Below is a small trained network, with its code and all its weights. Each question gives an input and a class and asks what happens when units are switched off, that is, made to give their printed mean instead of their output.

import numpy as np


def w(rows, s, z=0):
    codes = np.array(rows[::2]) - 128.0
    scale = np.full(codes.shape[1], s)
    scale[-1] = z or s
    return codes * scale


def f(y):
    return np.maximum(y, 0)


def log_softmax(a):
    a = a - a.max(-1, keepdims=True)
    return a - np.log(np.exp(a).sum(-1, keepdims=True))


def net(x, mask):
    res = np.array(x, float).reshape(1, 3) / 4 @ E
    y = f(res @ A[0][:, :-1].T + A[0][:, -1])
    res = res + np.where(mask, y, B[0][:, -1]) @ B[0][:, :-1]
    return log_softmax(res[-1] @ U[:, :-1].T + U[:, -1])


A, B = {}, {}
E = w([
[253,174,87,102],'x0',
[55,214,87,77],'x1',
[121,186,202,200],'x2',
],0.012)
A[0] = w([
[171,66,186,144,21],'N0',
[165,179,94,103,55],'N1',
[161,85,176,137,16],'N2',
[29,84,89,186,59],'N3',
[56,76,155,136,4],'N4',
[248,173,111,134,10],'N5',
[174,56,166,171,59],'N6',
[130,58,51,94,139],'N7',
[97,217,123,132,54],'N8',
[88,66,201,114,180],'N9',
[146,195,185,223,119],'N10',
],0.013,0.0035)
B[0] = w([
[57,211,98,21,199],'N0',
[128,190,165,168,196],'N1',
[73,169,114,59,175],'N2',
[184,213,126,178,241],'N3',
[178,186,164,201,217],'N4',
[191,185,158,183,244],'N5',
[78,223,79,90,217],'N6',
[158,76,32,167,240],'N7',
[86,155,64,87,212],'N8',
[193,139,118,187,233],'N9',
[146,6,1,177,255],'N10',
],0.0099,0.01)
U = w([
[203,186,215,187,93],'0',
[7,198,104,60,155],'1',
[142,16,45,167,92],'2',
[116,93,146,134,251],'3',
[37,44,185,86,77],'4',
[37,150,252,63,78],'5',
[68,80,214,113,85],'6',
],0.012,0.014)

Each question gives the input, the list of numbers given to net, and the class t.
The units are the neurons (one row each of A and B). Each row of codes is followed by its name. A weight is (code - 128) times the scale printed after its matrix; where a second scale follows, it is the last column's (A, B and U).
mask holds one flag per neuron, in row order. A switched-off neuron (its flag False) gives its mean, the last column of its row in B, instead of its output. The means were averaged over made-up inputs and are rounded, as every weight is.
A unit's drop is (log p(t) with every unit on - log p(t) with that unit switched off) / (log p(t) with every unit on - log p(t) with every unit switched off).
The circuit of an input: a set's keep is (log p(t) with only the set's units on - log p(t) with every unit switched off) / (log p(t) with every unit on - log p(t) with every unit switched off). Starting from all 11 units, units are removed one at a time, each time the one whose removal leaves the highest keep (on an exact tie, the one counted first), for as long as the keep stays at least 0.8.
circuit, biggest first: the units of the circuit, biggest drop first
k most important neurons: the k neurons with the biggest drops, biggest first
drop when u is switched off: that unit's drop, to one decimal
input [-5,5,5], class 0: circuit, biggest first => [N3]
input [6,-8,6], class 1: 3 most important neurons => [N0 N6 N2]
input [-1,3,-4], class 2: 3 most important neurons => [N0 N6 N7]
input [3,6,-7], class 2: 2 most important neurons => [N7 N0]
input [5,-6,0], class 1: circuit, biggest first => [N0 N6]
input [-8,7,8], class 0: 3 most important neurons => [N3 N4 N7]
input [2,0,-1], class 3: 3 most important neurons => [N10 N3 N4]
input [5,5,-2], class 0: 4 most important neurons => [N0 N5 N6 N1]
input [-6,-7,-2], class 1: 2 most important neurons => [N0 N6]
input [7,-4,-5], class 0: 2 most important neurons => [N5 N10]
input [-4,-7,6], class 1: 3 most important neurons => [N0 N6 N2]
input [-7,5,-5], class 0: circuit, biggest first => [N3 N4]
input [4,-4,5], class 2: 3 most important neurons => [N10 N3 N4]
input [-6,-7,6], class 1: 2 most important neurons => [N0 N6]
input [-4,-7,-2], class 1: circuit, biggest first => [N0]
input [-7,4,3], class 0: drop when N5 is switched off => 0.0
input [-7,4,-5], class 0: drop when N10 is switched off => 0.1
input [-3,1,7], class 2: drop when N10 is switched off => 0.7
